Below are the code and all the weights of a small trained network. Each question names an input and a target symbol and asks about switching units off, where a switched-off unit gives its printed mean instead of its output.

import numpy as np


def w(rows, s, z=0):
    codes = np.array(rows[::2]) - 128.0
    scale = np.full(codes.shape[1], s)
    scale[-1] = z or s
    return codes * scale


def norm(h):
    return h / np.sqrt((h * h).mean(-1, keepdims=True) + 1e-5)


def f(y):
    return y / 2 * (1 + np.tanh(0.7978845608 * (y + 0.044715 * y**3)))


def softmax(a):
    e = np.exp(a - a.max(-1, keepdims=True))
    return e / e.sum(-1, keepdims=True)


def log_softmax(a):
    a = a - a.max(-1, keepdims=True)
    return a - np.log(np.exp(a).sum(-1, keepdims=True))


def net(x, mask):
    ids = ['αβγεθλμξσφω'.index(c) for c in x.split()]
    T = len(ids)
    res = E[ids] + P[:T]
    u = 0
    for l in range(2):
        r = norm(res)
        for j in range(3):
            rows = slice(2 * j, 2 * j + 2)
            q, k, v = (r @ M[l][rows].T for M in (Q, K, V))
            z = softmax(np.where(np.tri(T) > 0, q @ k.T / 2**0.5, -1e9)) @ v
            o = O[l][rows]
            res = res + np.where(mask[u + j], z, o[:, -1]) @ o[:, :-1]
        u += 3
        y = f(norm(res) @ A[l][:, :-1].T + A[l][:, -1])
        res = res + np.where(mask[u : u + 4], y, B[l][:, -1]) @ B[l][:, :-1]
        u += 4
    return log_softmax(norm(res)[-1] @ U[:, :-1].T + U[:, -1])


Q, K, V, O, A, B = {}, {}, {}, {}, {}, {}
E = w([
[41,166,119,254,100,143,108],'α',
[124,117,241,95,112,201,142],'β',
[47,194,122,96,175,158,30],'γ',
[114,143,127,42,82,73,177],'ε',
[162,148,178,22,90,231,76],'θ',
[162,171,117,210,152,190,218],'λ',
[154,196,150,70,217,177,130],'μ',
[183,41,151,119,174,132,155],'ξ',
[121,157,91,230,178,131,168],'σ',
[44,144,111,162,182,98,65],'φ',
[231,159,88,120,132,128,91],'ω',
],0.02)
P = w([
[150,209,241,138,72,1,180],'0',
[115,187,208,160,102,33,160],'1',
[110,174,184,157,123,63,150],'2',
[105,159,166,145,136,83,152],'3',
[102,153,150,141,146,107,147],'4',
[100,145,133,142,155,125,141],'5',
[96,139,115,134,159,139,143],'6',
[99,133,102,138,163,158,137],'7',
[97,124,85,136,166,175,134],'8',
[101,120,72,140,165,188,130],'9',
[96,116,56,144,160,200,127],'10',
[99,108,40,152,156,214,130],'11',
[98,102,29,158,151,225,122],'12',
],0.0076)
Q[0] = w([
[144,125,139,185,82,149,192],'0.h1',
[81,74,166,143,105,117,112],'0.h1',
[55,107,75,162,184,99,189],'0.h2',
[5,119,143,126,155,151,133],'0.h2',
[79,108,97,115,107,112,117],'0.h3',
[78,230,110,142,135,146,95],'0.h3',
],0.014)
K[0] = w([
[128,106,77,102,147,127,217],'0.h1',
[95,35,61,130,78,143,70],'0.h1',
[84,96,90,229,202,130,135],'0.h2',
[29,158,193,153,181,162,105],'0.h2',
[115,162,129,104,115,96,150],'0.h3',
[83,245,63,143,148,169,117],'0.h3',
],0.012)
V[0] = w([
[133,126,216,157,65,85,101],'0.h1',
[74,95,74,64,170,120,176],'0.h1',
[154,111,255,166,133,164,79],'0.h2',
[53,73,58,134,115,160,149],'0.h2',
[116,137,122,63,63,24,186],'0.h3',
[67,74,181,134,109,162,146],'0.h3',
],0.0062)
O[0] = w([
[97,80,183,107,189,26,79,202],'0.h1',
[238,138,60,66,164,116,189,74],'0.h1',
[185,120,82,146,56,231,123,225],'0.h2',
[133,169,186,241,122,98,90,63],'0.h2',
[171,78,2,236,168,214,10,4],'0.h3',
[245,198,102,87,91,212,172,118],'0.h3',
],0.0053,0.0011)
A[0] = w([
[254,217,112,192,127,109,96,95],'0.n1',
[104,108,27,90,162,124,65,4],'0.n2',
[141,77,20,133,191,161,81,193],'0.n3',
[73,192,137,160,110,121,106,90],'0.n4',
],0.01,0.005)
B[0] = w([
[6,2,221,170,150,92,86,176],'0.n1',
[76,119,55,175,70,243,195,188],'0.n2',
[159,123,39,138,185,219,179,239],'0.n3',
[201,76,64,146,204,171,122,253],'0.n4',
],0.0083,0.0037)
Q[1] = w([
[143,123,152,116,110,200,117],'1.h1',
[134,120,145,133,50,106,113],'1.h1',
[84,187,75,176,132,114,4],'1.h2',
[110,117,108,22,117,160,29],'1.h2',
[137,132,161,123,24,112,121],'1.h3',
[83,129,127,128,183,162,183],'1.h3',
],0.023)
K[1] = w([
[108,120,49,87,96,137,177],'1.h1',
[128,120,144,121,35,29,85],'1.h1',
[70,152,31,165,112,93,5],'1.h2',
[115,193,156,16,132,166,44],'1.h2',
[164,130,251,149,154,146,86],'1.h3',
[96,168,76,116,122,120,214],'1.h3',
],0.018)
V[1] = w([
[134,151,60,110,31,65,135],'1.h1',
[146,161,77,150,137,194,137],'1.h1',
[153,140,14,141,62,255,171],'1.h2',
[106,116,179,211,89,36,39],'1.h2',
[159,134,132,160,76,173,72],'1.h3',
[147,128,156,116,80,28,110],'1.h3',
],0.0063)
O[1] = w([
[18,129,148,165,213,160,156,1],'1.h1',
[95,103,194,49,71,161,148,227],'1.h1',
[84,164,194,99,198,41,117,87],'1.h2',
[168,124,131,2,141,171,169,50],'1.h2',
[118,142,60,171,114,122,119,64],'1.h3',
[38,169,168,171,204,182,168,50],'1.h3',
],0.0066,0.0035)
A[1] = w([
[128,136,120,98,60,103,116,49],'1.n1',
[138,145,65,110,109,254,205,1],'1.n2',
[109,123,161,118,186,183,136,24],'1.n3',
[137,91,108,138,105,132,167,121],'1.n4',
],0.019,0.0031)
B[1] = w([
[67,93,111,173,213,76,186,143],'1.n1',
[192,83,4,52,158,211,38,251],'1.n2',
[126,118,116,185,144,56,184,177],'1.n3',
[65,158,97,92,120,92,108,176],'1.n4',
],0.015,0.013)
U = w([
[95,127,102,153,164,75,181,198],'α',
[205,67,93,166,255,124,72,2],'β',
[129,163,43,104,55,200,217,114],'γ',
[163,72,176,109,89,199,175,173],'ε',
[140,150,157,178,52,143,78,197],'θ',
[66,124,184,49,165,154,119,130],'λ',
[79,211,131,80,124,92,26,111],'μ',
[193,204,156,72,114,111,145,163],'ξ',
[84,36,152,131,83,104,43,113],'σ',
[116,131,95,92,110,127,118,77],'φ',
[181,104,125,73,54,31,109,147],'ω',
],0.012,0.0098)

Each question gives the input, a string of symbols that net reads in full, and the target symbol t.
The units are the heads (2 rows each of Q, K, V and O) and the neurons (one row each of A and B). Each row of codes is followed by its name. A weight is (code - 128) times the scale printed after its matrix; where a second scale follows, it is the last column's (O, A, B and U).
mask holds one flag per unit, layer by layer, with each layer's heads first. A switched-off unit (its flag False) gives its mean, the last column of its rows in O or B, instead of its output. The means were averaged over made-up inputs and are rounded, as every weight is.
A unit's drop is (log p(t) with every unit on - log p(t) with that unit switched off) / (log p(t) with every unit on - log p(t) with every unit switched off).
The circuit of an input: a set's keep is (log p(t) with only the set's units on - log p(t) with every unit switched off) / (log p(t) with every unit on - log p(t) with every unit switched off). Starting from the 12 units with the biggest drops (on a tie, the unit counted first), units are removed one at a time, each time the one whose removal leaves the highest keep (on an exact tie, the one counted first), for as long as the keep stays at least 0.8.
circuit, biggest first: the units of the circuit, biggest drop first
top k neurons: the k neurons with the biggest drops, biggest first
which heads matter: for each layer, one digit per head in row order, 1 if its drop is at least 0.15 and else 0, layers parted by /
input γ λ α ξ β ε φ φ ω α, target β: which heads matter => 010 / 011
input θ ξ ξ ω μ θ ε ε μ α ε γ, target α: circuit, biggest first => (1.h2; 1.n3; 1.n2)
input γ ε ε θ φ λ σ φ ε φ ξ ω, target α: which heads matter => 011 / 010
input α ω σ ξ φ β ξ ξ γ, target μ: top 2 neurons => (1.n2; 0.n4)
input σ λ σ φ γ μ, target ξ: which heads matter => 000 / 100
input γ α ε φ σ θ θ, target β: circuit, biggest first => (1.n3; 1.h1)
input ξ θ ξ ε β σ γ λ ε ω, target σ: which heads matter => 001 / 001
input α μ γ ξ ε α, target β: circuit, biggest first => (0.n4; 1.h2; 1.n4)
input ξ ξ ξ ω α μ, target ξ: which heads matter => 000 / 010
input α λ λ α μ α ω φ ε μ γ α σ, target α: which heads matter => 111 / 011
input φ σ φ ε, target α: circuit, biggest first => (1.n1)
input β λ ε ξ ω θ γ, target α: top 2 neurons => (1.n3; 1.n2)
input σ ε β, target α: circuit, biggest first => (1.h1; 1.n3)
input ω α φ φ ε β σ γ σ μ β, target β: circuit, biggest first => (1.h1; 1.n3; 1.n2)
input σ σ α ε λ ω, target α: which heads matter => 011 / 001
input θ λ α β ε, target α: which heads matter => 000 / 000
input ε λ μ, target α: which heads matter => 010 / 001
input α ε α ε φ σ ω γ, target μ: top 3 neurons => (0.n1; 1.n2; 0.n2)
input φ γ ω ε γ, target β: which heads matter => 000 / 011
input ε ε σ μ α φ μ φ θ ε α λ, target α: top neuron => (0.n1)
input θ φ θ μ μ ξ ξ σ ε μ α, target α: which heads matter => 001 / 011
input σ ω φ ε ξ, target α: which heads matter => 000 / 011
input σ ξ λ λ σ ξ ε λ φ, target α: top neuron => (1.n2)
input ε γ α λ β σ σ σ σ μ γ β, target β: which heads matter => 001 / 110
input λ λ ε ω ξ μ ξ ξ φ, target α: top 3 neurons => (0.n1; 1.n2; 1.n3)
input ω ξ θ μ ε ε β ξ λ ε ε ω α, target θ: top 3 neurons => (1.n2; 0.n2; 1.n3)
input α β ε α μ, target α: which heads matter => 010 / 011
input ε φ λ, target α: which heads matter => 000 / 001
input λ λ β σ ξ, target ω: top 2 neurons => (1.n2; 1.n4)
